Below are the code and all the weights of a small trained network. Each question names an input and a target symbol and asks about switching units off, where a switched-off unit gives its printed mean instead of its output.

import numpy as np


def w(rows, s, z=0):
    codes = np.array(rows[::2]) - 128.0
    scale = np.full(codes.shape[1], s)
    scale[-1] = z or s
    return codes * scale


def norm(h):
    return h / np.sqrt((h * h).mean(-1, keepdims=True) + 1e-5)


def f(y):
    return y / 2 * (1 + np.tanh(0.7978845608 * (y + 0.044715 * y**3)))


def softmax(a):
    e = np.exp(a - a.max(-1, keepdims=True))
    return e / e.sum(-1, keepdims=True)


def log_softmax(a):
    a = a - a.max(-1, keepdims=True)
    return a - np.log(np.exp(a).sum(-1, keepdims=True))


def net(x, mask):
    ids = ['Θγδηλμξπτφω'.index(c) for c in x.split()]
    T = len(ids)
    res = E[ids] + P[:T]
    q, k, v = (norm(res) @ M[0].T for M in (Q, K, V))
    z = softmax(np.where(np.tri(T) > 0, q @ k.T / 2**0.5, -1e9)) @ v
    res = res + np.where(mask[0], z, O[0][:, -1]) @ O[0][:, :-1]
    y = f(norm(res) @ A[0][:, :-1].T + A[0][:, -1])
    res = res + np.where(mask[1:9], y, B[0][:, -1]) @ B[0][:, :-1]
    return log_softmax(norm(res)[-1] @ U[:, :-1].T + U[:, -1])


Q, K, V, O, A, B = {}, {}, {}, {}, {}, {}
E = w([
[142,84,139,117,145,156,93],'Θ',
[254,132,122,103,111,137,150],'γ',
[146,79,110,175,105,112,131],'δ',
[184,86,185,140,106,138,105],'η',
[146,150,65,149,93,107,152],'λ',
[160,158,129,130,115,162,112],'μ',
[143,156,130,186,42,109,146],'ξ',
[155,161,95,98,111,93,175],'π',
[192,96,150,78,108,68,175],'τ',
[41,129,87,173,97,140,115],'φ',
[96,60,166,78,118,64,114],'ω',
],0.0089)
P = w([
[117,127,150,88,163,98,172],'0',
[129,103,127,71,117,107,130],'1',
[129,171,133,237,73,243,51],'2',
[166,117,99,79,144,40,154],'3',
[159,206,243,70,77,36,132],'4',
[139,181,136,235,85,211,2],'5',
[155,120,90,90,125,45,155],'6',
],0.0075)
Q[0] = w([
[134,125,148,181,116,210,95],'h0',
[147,30,4,120,82,145,109],'h0',
],0.034)
K[0] = w([
[146,158,112,155,134,90,34],'h0',
[112,162,173,207,253,114,172],'h0',
],0.032)
V[0] = w([
[147,255,169,84,82,136,128],'h0',
[119,133,116,202,82,66,173],'h0',
],0.022)
O[0] = w([
[91,165,254,86,81,190,245,86],'h0',
[161,209,212,146,121,69,45,254],'h0',
],0.0099,0.0039)
A[0] = w([
[76,191,88,138,199,228,108,82],'n0',
[239,95,117,69,52,127,142,68],'n1',
[119,106,74,106,104,113,111,220],'n2',
[122,78,78,74,96,119,184,58],'n3',
[117,203,119,127,195,233,132,3],'n4',
[165,180,170,100,105,85,101,180],'n5',
[152,174,202,110,95,111,154,102],'n6',
[110,250,82,127,151,169,137,51],'n7',
],0.018,0.0059)
B[0] = w([
[155,192,172,30,120,11,106,136],'n0',
[54,100,211,178,110,85,127,149],'n1',
[120,81,229,88,110,167,124,196],'n2',
[85,238,86,174,150,159,79,173],'n3',
[140,169,141,250,250,178,175,144],'n4',
[114,138,147,170,181,205,223,247],'n5',
[140,92,47,86,110,51,57,250],'n6',
[39,46,127,106,122,165,64,131],'n7',
],0.018,0.012)
U = w([
[101,89,35,111,156,231,92,114],'Θ',
[80,225,60,189,29,92,89,108],'γ',
[214,145,95,176,120,82,32,172],'δ',
[2,168,198,153,141,143,49,4],'η',
[143,205,74,112,247,97,174,46],'λ',
[123,157,123,86,63,210,214,221],'μ',
[169,225,199,57,113,96,107,143],'ξ',
[188,95,85,63,87,82,160,246],'π',
[53,47,129,199,158,84,183,45],'τ',
[185,120,185,196,168,219,174,152],'φ',
[144,39,205,93,91,155,96,173],'ω',
],0.0082,0.0038)

Each question gives the input, a string of symbols that net reads in full, and the target symbol t.
The units are the heads (2 rows each of Q, K, V and O) and the neurons (one row each of A and B). Each row of codes is followed by its name. A weight is (code - 128) times the scale printed after its matrix; where a second scale follows, it is the last column's (O, A, B and U).
mask holds one flag per unit, heads first, then neurons. A switched-off unit (its flag False) gives its mean, the last column of its rows in O or B, instead of its output. The means were averaged over made-up inputs and are rounded, as every weight is.
A unit's drop is (log p(t) with every unit on - log p(t) with that unit switched off) / (log p(t) with every unit on - log p(t) with every unit switched off).
The circuit of an input: a set's keep is (log p(t) with only the set's units on - log p(t) with every unit switched off) / (log p(t) with every unit on - log p(t) with every unit switched off). Starting from all 9 units, units are removed one at a time, each time the one whose removal leaves the highest keep (on an exact tie, the one counted first), for as long as the keep stays at least 0.8.
circuit, biggest first: the units of the circuit, biggest drop first
most important unit: the unit with the biggest drop
k most important neurons: the k neurons with the biggest drops, biggest first
drop when u is switched off: that unit's drop, to one decimal
input φ λ Θ μ τ, target λ: circuit, biggest first => n5, n6
input λ μ φ Θ δ μ η, target λ: circuit, biggest first => h0, n5, n6, n2
input φ δ φ δ η δ τ, target φ: most important neuron => n5
input μ φ ξ δ ω, target φ: circuit, biggest first => h0, n6, n5
input γ δ φ μ, target γ: circuit, biggest first => h0, n5, n3, n2
input π λ τ μ η, target λ: circuit, biggest first => n5, n6, n2
input Θ γ δ δ Θ, target γ: circuit, biggest first => h0, n3, n5, n2
input ξ Θ δ φ δ τ, target π: circuit, biggest first => h0, n6
input ω φ γ δ δ μ λ, target ω: 3 most important neurons => n2, n5, n6
input δ ξ τ γ Θ, target ξ: 3 most important neurons => n6, n5, n4
input ω φ ξ γ λ ξ τ, target ω: circuit, biggest first => n2, h0
input μ ω τ δ δ, target ω: 3 most important neurons => n2, n5, n6
input μ λ μ δ φ, target λ: circuit, biggest first => n5, n6, h0, n2
input δ δ δ γ Θ, target δ: circuit, biggest first => h0
input δ ξ δ ω φ, target ξ: 2 most important neurons => n6, n5
input Θ π λ η γ, target π: 2 most important neurons => n6, n2
input γ λ ω π, target γ: 2 most important neurons => n3, n5
input Θ λ λ δ π ξ δ, target Θ: 2 most important neurons => n3, n2
input μ δ γ, target τ: 3 most important neurons => n4, n6, n1
input δ Θ δ ξ ω Θ, target ξ: most important unit => n0
input ξ λ η δ ξ, target λ: 3 most important neurons => n5, n6, n2
input γ γ τ, target π: 4 most important neurons => n6, n3, n2, n5
input Θ ω λ φ μ, target ω: drop when n2 is switched off => 0.4
input η δ φ η δ, target δ: drop when h0 is switched off => 2.3
